Here is a tiny trained network, its code and every weight. The questions are about switching its units off for an input and a class, where a switched-off unit gives its printed mean instead of its output.

import numpy as np


def w(rows, s, z=0):
    codes = np.array(rows[::2]) - 128.0
    scale = np.full(codes.shape[1], s)
    scale[-1] = z or s
    return codes * scale


def norm(h):
    return h / np.sqrt((h * h).mean(-1, keepdims=True) + 1e-5)


def f(y):
    return np.maximum(y, 0)


def log_softmax(a):
    a = a - a.max(-1, keepdims=True)
    return a - np.log(np.exp(a).sum(-1, keepdims=True))


def net(x, mask):
    res = np.array(x, float).reshape(1, 4) / 4 @ E
    u = 0
    for l in range(3):
        y = f(norm(res) @ A[l][:, :-1].T + A[l][:, -1])
        res = res + np.where(mask[u : u + 8], y, B[l][:, -1]) @ B[l][:, :-1]
        u += 8
    return log_softmax(norm(res)[-1] @ U[:, :-1].T + U[:, -1])


A, B = {}, {}
E = w([
[87,215,148,106,176,173,161,90,115,139,2,117],'x0',
[73,100,142,55,90,27,105,89,167,149,122,179],'x1',
[97,212,26,107,187,139,52,114,68,164,168,154],'x2',
[109,109,129,97,136,135,133,144,113,135,138,111],'x3',
],0.008)
A[0] = w([
[63,160,185,138,143,131,208,108,129,130,14,80,40],'0.n1',
[162,33,169,131,95,192,128,141,210,94,141,127,83],'0.n2',
[170,100,191,147,162,139,186,136,105,102,68,104,4],'0.n3',
[117,82,37,118,119,162,31,62,41,70,160,171,80],'0.n4',
[108,82,62,119,116,179,183,156,173,179,74,132,52],'0.n5',
[125,82,145,164,253,166,212,203,157,92,48,243,50],'0.n6',
[161,141,116,138,157,126,153,135,38,149,36,60,6],'0.n7',
[21,142,164,93,49,18,227,120,185,69,136,160,96],'0.n8',
],0.0055,0.0023)
B[0] = w([
[190,137,125,97,42,144,201,94,192,240,138,175,253],'0.n1',
[144,143,140,119,216,115,75,127,41,44,89,105,229],'0.n2',
[120,240,152,164,52,68,91,163,62,234,181,132,206],'0.n3',
[139,96,132,98,78,175,186,181,240,137,132,255,229],'0.n4',
[86,144,120,179,41,108,106,103,154,75,146,4,148],'0.n5',
[157,152,183,135,119,157,149,130,212,18,187,125,199],'0.n6',
[149,165,77,103,118,146,164,110,52,5,94,118,201],'0.n7',
[141,115,3,101,121,119,143,145,131,192,55,105,251],'0.n8',
],0.0062,0.0053)
A[1] = w([
[115,131,98,165,106,146,97,147,139,110,171,98,96],'1.n1',
[145,77,255,197,212,144,15,167,79,94,127,82,59],'1.n2',
[178,152,162,137,105,161,126,158,139,148,188,113,66],'1.n3',
[146,71,96,133,129,98,106,162,103,121,127,131,98],'1.n4',
[147,65,134,96,133,20,112,69,102,166,176,169,176],'1.n5',
[76,146,194,121,106,162,176,141,133,94,146,131,2],'1.n6',
[176,104,161,136,194,153,135,125,157,120,218,135,53],'1.n7',
[58,109,141,71,104,148,90,67,141,140,150,159,116],'1.n8',
],0.0083,0.0027)
B[1] = w([
[138,57,69,131,218,2,180,95,138,177,145,138,172],'1.n1',
[16,128,85,86,54,34,93,93,35,75,191,150,206],'1.n2',
[110,139,178,184,65,208,154,187,1,185,122,90,215],'1.n3',
[236,133,88,103,161,198,37,166,98,71,42,62,201],'1.n4',
[216,116,152,136,144,205,116,80,166,17,174,84,253],'1.n5',
[178,139,228,201,108,156,241,115,96,144,203,132,163],'1.n6',
[120,131,81,66,101,83,183,142,63,159,52,182,186],'1.n7',
[148,154,211,219,148,70,86,117,199,115,194,137,194],'1.n8',
],0.0062,0.0055)
A[2] = w([
[110,202,131,98,203,215,121,53,125,103,90,113,44],'2.n1',
[159,109,64,86,172,121,150,53,142,88,158,164,89],'2.n2',
[35,172,103,140,187,141,84,152,164,147,77,164,155],'2.n3',
[121,152,71,159,147,214,154,190,90,159,142,148,41],'2.n4',
[179,80,88,113,159,113,92,151,62,132,181,186,138],'2.n5',
[102,140,167,95,160,58,124,83,158,219,93,143,5],'2.n6',
[111,171,184,152,172,120,113,2,116,171,122,115,98],'2.n7',
[103,139,143,168,68,80,153,192,71,98,104,134,172],'2.n8',
],0.0079,0.002)
B[2] = w([
[127,63,180,42,174,114,8,117,143,57,207,169,214],'2.n1',
[88,198,194,141,191,115,173,178,69,86,148,127,220],'2.n2',
[134,66,143,145,116,154,138,135,30,56,169,35,190],'2.n3',
[200,13,156,60,142,130,181,96,132,208,2,170,247],'2.n4',
[52,167,128,213,112,122,150,99,211,230,80,124,253],'2.n5',
[23,140,89,144,26,85,96,94,119,156,170,57,175],'2.n6',
[38,66,60,203,168,82,93,226,45,103,181,99,171],'2.n7',
[20,156,91,147,204,110,68,141,105,83,225,141,217],'2.n8',
],0.0074,0.0063)
U = w([
[54,137,102,162,129,85,94,129,65,83,187,101,251],'0',
[211,97,107,133,126,113,102,132,166,57,79,52,161],'1',
[158,190,195,158,94,189,193,137,74,139,116,99,66],'2',
[95,155,127,83,55,89,153,87,211,187,75,86,25],'3',
[132,83,102,182,161,141,181,149,146,208,73,176,185],'4',
[131,174,120,162,183,103,101,136,248,124,183,174,84],'5',
[141,97,151,53,214,173,113,105,94,96,121,174,43],'6',
],0.015,0.0025)

Each question gives the input, the list of numbers given to net, and the class t.
The units are the neurons (one row each of A and B). Each row of codes is followed by its name. A weight is (code - 128) times the scale printed after its matrix; where a second scale follows, it is the last column's (A, B and U).
mask holds one flag per neuron, layer by layer. A switched-off neuron (its flag False) gives its mean, the last column of its row in B, instead of its output. The means were averaged over made-up inputs and are rounded, as every weight is.
A unit's drop is (log p(t) with every unit on - log p(t) with that unit switched off) / (log p(t) with every unit on - log p(t) with every unit switched off).
The circuit of an input: a set's keep is (log p(t) with only the set's units on - log p(t) with every unit switched off) / (log p(t) with every unit on - log p(t) with every unit switched off). Starting from the 12 units with the biggest drops (on a tie, the unit counted first), units are removed one at a time, each time the one whose removal leaves the highest keep (on an exact tie, the one counted first), for as long as the keep stays at least 0.8.
circuit, biggest first: the units of the circuit, biggest drop first
k most important neurons: the k neurons with the biggest drops, biggest first
k most important neurons of layer l: the k neurons of layer l with the biggest drops, biggest first
drop of u: that unit's drop, to one decimal
input [-4,8,-1,5], class 1: circuit, biggest first : [1.n5]
input [0,2,-3,-7], class 1: circuit, biggest first : [2.n5; 0.n8]
input [-3,-7,1,-8], class 4: 2 most important neurons of layer 2 : [2.n4; 2.n5]
input [-3,0,-7,4], class 0: 2 most important neurons : [0.n2; 1.n2]
input [-5,1,-4,6], class 1: 2 most important neurons : [1.n4; 0.n8]
input [0,2,-3,5], class 1: 2 most important neurons : [0.n2; 2.n5]
input [-1,-7,1,5], class 4: 2 most important neurons : [2.n4; 0.n2]
input [-2,1,6,-3], class 5: 2 most important neurons : [1.n8; 1.n3]
input [0,-5,-2,0], class 0: 2 most important neurons : [2.n8; 1.n2]
input [0,6,7,1], class 5: 2 most important neurons : [1.n5; 0.n4]
input [4,8,1,-6], class 0: 2 most important neurons of layer 2 : [2.n7; 2.n4]
input [8,1,-2,0], class 3: 3 most important neurons of layer 2 : [2.n2; 2.n3; 2.n6]
input [0,-8,-8,4], class 0: 2 most important neurons of layer 0 : [0.n2; 0.n4]
input [3,-8,2,5], class 6: circuit, biggest first : [2.n1]
input [-7,7,0,1], class 1: 2 most important neurons : [1.n5; 1.n4]
input [8,-5,6,2], class 6: drop of 2.n1 : 0.2
input [-7,-6,-2,-7], class 0: drop of 1.n2 : 2.4
input [0,7,3,-2], class 5: drop of 1.n5 : 1.3
